Each row of numbers belongs to one of the nodes below and depends on some of the facts about them. Some rows are named. Which node is each other row?

How the nodes are related:
[A, C] Θ R
[AB] Θ P
[AC, AG] Θ S
[AD, N] Θ Z
[AE] Θ L
[AH, B] Θ AF
[AI, K] Θ T
[AJ, G] Θ Y
[D, I] Θ AA
[E, U] Θ M
[H, O] Θ Q
[J, X] Θ F
[W] Θ V
τ 392 <- A, AE, AH, AJ, O
τ 715 <- AB, J, N
τ 668 <- AC, AD, D, E, G, H, I, K, W, X
τ 839 <- AG, AI, B, C, U
{A, AA, AB, AC, AD, AI, AJ, B, I, M, O, P, Q, S, U, X, Y, Z} μ 161
{AE, AF, AG, AH, C, D, E, F, G, H, J, K, L, N, R, T, V, W} μ 160

Some nodes and their rows:
Z: 27	78	60	18	8	68	-19	9	-258	-233	-49	-6	19	302	-244	92	-31
N: 43	184	-363	70	158	-188	-92	-346	49	-425	69	85	-256	-43	-222	-74	268
AD: -124	167	-192	-36	-139	-19	103	137	15	316	52	222	-145	19	514	-33	93
AF: 18	53	321	21	-26	1	44	-106	-214	-344	-91	-3	62	186	-221	161	-101
J: -46	105	-202	70	206	-198	-57	-394	92	-416	36	25	-219	-222	-206	-37	232
AJ: -7	-344	-19	-85	107	336	-93	180	446	99	-67	-117	111	-1	-119	-323	193
P: -52	35	164	1	71	169	-18	24	-301	-256	-72	-35	119	203	-296	108	-86
T: -94	-19	225	-16	96	45	25	45	-240	-230	-35	-72	124	66	-269	110	6
D: -28	264	166	-52	-313	-97	234	29	177	-89	20	371	-178	-35	460	86	75
V: -35	51	177	5	57	178	3	-3	-299	-277	-69	-30	130	215	-286	108	-61
O: 152	-333	66	242	54	346	-115	-345	311	80	-321	-131	-36	449	258	-294	-330
X: -224	73	12	-9	-87	17	144	104	11	297	25	160	-76	-124	586	-11	45
R: -199	-113	383	-93	146	55	54	118	-189	-198	-14	-95	220	-179	-321	120	71

Which node is each row?
A row may be one of the nodes named above.
-291	37	43	-69	-1	-37	141	217	32	310	59	160	-38	-264	546	-4	97 : K
14	53	345	29	-21	45	56	-122	-211	-379	-102	14	51	192	-226	161	-89 : AF
-52	-341	393	-114	56	241	31	75	564	-125	-94	-77	150	-208	-93	-217	170 : A
-52	-72	116	216	146	122	-65	-248	-407	-33	-221	-173	74	395	19	69	-398 : Q
126	138	407	-15	-162	22	88	-104	-86	-598	-75	105	-16	253	-300	203	-10 : AA
134	-325	127	243	57	330	-117	-306	337	31	-288	-159	-30	431	251	-296	-364 : O
-239	-32	-83	238	82	69	58	-103	-171	557	-106	65	-94	110	835	-77	-352 : H
504	-80	-46	55	-210	-554	-82	-174	233	124	100	-253	-26	-315	-198	182	-271 : B
156	-211	113	-3	-31	308	-57	-44	481	-159	-170	14	23	229	-77	-247	13 : AE
208	-144	333	-5	-169	215	18	-146	581	-355	-200	80	-50	210	-28	-168	17 : AH
-180	-63	11	-64	214	116	-54	159	-332	0	40	-147	191	28	-294	33	125 : Y
34	185	-413	90	171	-212	-80	-340	71	-417	44	88	-285	-48	-208	-96	285 : N
228	-246	33	-67	-22	-532	-75	36	245	338	222	-336	194	-733	-269	162	-116 : C
371	-153	-115	-19	-82	-542	-123	-56	203	310	157	-287	77	-445	-195	120	-213 : AI
124	163	392	-3	-157	5	89	-132	-116	-568	-45	115	-10	222	-302	204	15 : AA
-399	-18	-231	-99	145	15	56	345	-62	607	128	73	39	-317	497	-97	216 : G
217	-169	343	28	-182	252	8	-148	598	-347	-185	36	-45	217	-43	-169	9 : AH

